Below is a small trained network, with its code and all its weights. Each question gives an input and a target symbol and asks what happens when units are switched off, that is, made to give their printed mean instead of their output.

import numpy as np


def w(rows, s, z=0):
    codes = np.array(rows[::2]) - 128.0
    scale = np.full(codes.shape[1], s)
    scale[-1] = z or s
    return codes * scale


def softmax(a):
    e = np.exp(a - a.max(-1, keepdims=True))
    return e / e.sum(-1, keepdims=True)


def log_softmax(a):
    a = a - a.max(-1, keepdims=True)
    return a - np.log(np.exp(a).sum(-1, keepdims=True))


def net(x, mask):
    ids = ['βγηλμξπσ'.index(c) for c in x.split()]
    T = len(ids)
    res = E[ids] + P[:T]
    u = 0
    for l in range(3):
        r = res
        for j in range(3):
            rows = slice(2 * j, 2 * j + 2)
            q, k, v = (r @ M[l][rows].T for M in (Q, K, V))
            z = softmax(np.where(np.tri(T) > 0, q @ k.T / 2**0.5, -1e9)) @ v
            o = O[l][rows]
            res = res + np.where(mask[u + j], z, o[:, -1]) @ o[:, :-1]
        u += 3
    return log_softmax(res[-1] @ U[:, :-1].T + U[:, -1])


Q, K, V, O = {}, {}, {}, {}
E = w([
[152,193,91,165],'β',
[120,126,79,134],'γ',
[132,84,109,184],'η',
[115,169,123,172],'λ',
[128,73,126,207],'μ',
[89,165,116,185],'ξ',
[121,254,187,93],'π',
[52,5,195,98],'σ',
],0.016)
P = w([
[103,97,77,119],'0',
[145,97,157,166],'1',
[121,161,43,133],'2',
[78,126,85,111],'3',
[194,56,166,78],'4',
[91,169,33,140],'5',
[77,126,92,117],'6',
[147,158,251,188],'7',
],0.021)
Q[0] = w([
[200,143,198,112],'L0H0',
[56,142,160,178],'L0H0',
[96,182,204,252],'L0H1',
[180,172,197,110],'L0H1',
[170,164,87,153],'L0H2',
[166,88,136,93],'L0H2',
],0.014)
K[0] = w([
[208,91,133,123],'L0H0',
[168,111,90,7],'L0H0',
[96,177,197,193],'L0H1',
[166,151,228,105],'L0H1',
[141,150,63,146],'L0H2',
[131,137,164,178],'L0H2',
],0.016)
V[0] = w([
[119,119,57,7],'L0H0',
[56,93,179,155],'L0H0',
[98,86,129,153],'L0H1',
[37,168,110,179],'L0H1',
[1,155,95,84],'L0H2',
[85,226,151,82],'L0H2',
],0.0091)
O[0] = w([
[246,114,84,44,200],'L0H0',
[88,181,124,155,120],'L0H0',
[126,170,127,134,151],'L0H1',
[93,100,71,92,225],'L0H1',
[95,88,160,189,254],'L0H2',
[143,124,154,121,106],'L0H2',
],0.011,0.006)
Q[1] = w([
[116,126,162,139],'L1H0',
[73,124,119,79],'L1H0',
[237,199,46,254],'L1H1',
[58,44,170,131],'L1H1',
[151,79,14,198],'L1H2',
[106,96,81,154],'L1H2',
],0.0087)
K[1] = w([
[91,123,152,108],'L1H0',
[136,96,114,182],'L1H0',
[125,146,250,68],'L1H1',
[100,103,97,112],'L1H1',
[100,47,60,164],'L1H2',
[122,90,124,116],'L1H2',
],0.014)
V[1] = w([
[69,93,65,100],'L1H0',
[136,92,80,128],'L1H0',
[84,150,137,2],'L1H1',
[141,155,219,140],'L1H1',
[191,174,218,192],'L1H2',
[70,168,122,33],'L1H2',
],0.0072)
O[1] = w([
[172,213,225,127,225],'L1H0',
[161,126,244,157,190],'L1H0',
[198,197,104,189,90],'L1H1',
[211,193,200,181,50],'L1H1',
[140,37,3,150,2],'L1H2',
[163,147,114,17,126],'L1H2',
],0.0047,0.0079)
Q[2] = w([
[68,135,69,103],'L2H0',
[153,170,254,157],'L2H0',
[149,170,36,148],'L2H1',
[135,136,159,165],'L2H1',
[175,163,108,111],'L2H2',
[116,166,139,154],'L2H2',
],0.016)
K[2] = w([
[75,234,151,64],'L2H0',
[84,29,229,249],'L2H0',
[93,107,164,71],'L2H1',
[167,81,162,220],'L2H1',
[147,129,227,137],'L2H2',
[89,126,102,183],'L2H2',
],0.011)
V[2] = w([
[130,55,95,140],'L2H0',
[112,90,221,147],'L2H0',
[135,189,156,177],'L2H1',
[113,1,236,147],'L2H1',
[132,118,32,102],'L2H2',
[142,52,170,134],'L2H2',
],0.0094)
O[2] = w([
[111,109,92,141,73],'L2H0',
[170,176,80,125,251],'L2H0',
[101,121,89,144,147],'L2H1',
[52,82,119,2,238],'L2H1',
[89,206,76,55,117],'L2H2',
[118,95,104,213,90],'L2H2',
],0.0083,0.0029)
U = w([
[85,83,128,166,124],'β',
[185,114,252,113,180],'γ',
[82,94,215,151,51],'η',
[99,146,156,156,112],'λ',
[129,53,62,188,254],'μ',
[51,175,134,174,29],'ξ',
[148,199,102,184,211],'π',
[132,108,76,59,90],'σ',
],0.016,0.0055)

Each question gives the input, a string of symbols that net reads in full, and the target symbol t.
The units are the heads (2 rows each of Q, K, V and O). Each row of codes is followed by its name. A weight is (code - 128) times the scale printed after its matrix; where a second scale follows, it is the last column's (O and U).
mask holds one flag per head, layer by layer. A switched-off head (its flag False) gives its mean, the last column of its rows in O, instead of its output. The means were averaged over made-up inputs and are rounded, as every weight is.
A unit's drop is (log p(t) with every unit on - log p(t) with that unit switched off) / (log p(t) with every unit on - log p(t) with every unit switched off).
The circuit of an input: a set's keep is (log p(t) with only the set's units on - log p(t) with every unit switched off) / (log p(t) with every unit on - log p(t) with every unit switched off). Starting from all 9 units, units are removed one at a time, each time the one whose removal leaves the highest keep (on an exact tie, the one counted first), for as long as the keep stays at least 0.8.
circuit, biggest first: the units of the circuit, biggest drop first
most important unit: the unit with the biggest drop
which heads matter: for each layer, one digit per head in row order, 1 if its drop is at least 0.15 and else 0, layers parted by /
drop when u is switched off: that unit's drop, to one decimal
input π σ γ π ξ, target π: which heads matter : 001 / 000 / 100
input γ σ γ γ ξ, target π: most important unit : L0H2
input σ γ ξ η μ γ π σ, target ξ: circuit, biggest first : L0H0, L2H0, L2H2
input σ σ π, target σ: which heads matter : 001 / 101 / 010
input γ λ γ π π ξ ξ μ, target μ: which heads matter : 011 / 101 / 000
input λ γ π ξ γ γ, target ξ: which heads matter : 001 / 001 / 100
input ξ ξ ξ ξ π η, target π: which heads matter : 011 / 111 / 100
input μ γ η λ ξ γ γ β, target ξ: circuit, biggest first : L2H1, L0H0
input η ξ β, target ξ: which heads matter : 100 / 000 / 000
input γ μ η σ π σ σ ξ, target μ: circuit, biggest first : L1H2, L0H1
input μ γ π γ π π π γ, target μ: which heads matter : 010 / 101 / 000
input π γ γ, target π: which heads matter : 000 / 111 / 010
input π γ η π, target γ: circuit, biggest first : L2H0, L1H2
input π μ π μ σ ξ, target σ: which heads matter : 001 / 010 / 010
input γ π μ γ β, target μ: circuit, biggest first : L1H2, L0H1, L1H0, L2H2
input η γ π σ γ ξ, target σ: which heads matter : 000 / 000 / 010
input μ μ γ γ η, target ξ: which heads matter : 100 / 000 / 000
input λ λ ξ η σ λ, target σ: circuit, biggest first : L2H1
input π γ γ π π γ γ π, target μ: which heads matter : 000 / 101 / 000
input ξ γ π π γ π β, target γ: which heads matter : 100 / 000 / 100
input π γ η, target π: circuit, biggest first : L1H1, L2H1
input γ σ γ ξ μ γ λ π, target ξ: which heads matter : 101 / 000 / 000
input π μ γ π σ, target ξ: circuit, biggest first : L0H0, L2H0
input γ σ π π, target γ: circuit, biggest first : L2H0, L0H0, L1H1
input λ μ γ λ γ σ, target σ: circuit, biggest first : L2H2
input γ η π π μ η π γ, target ξ: drop when L2H2 is switched off : 0.1
input μ π γ γ π μ, target π: drop when L0H2 is switched off : 0.3
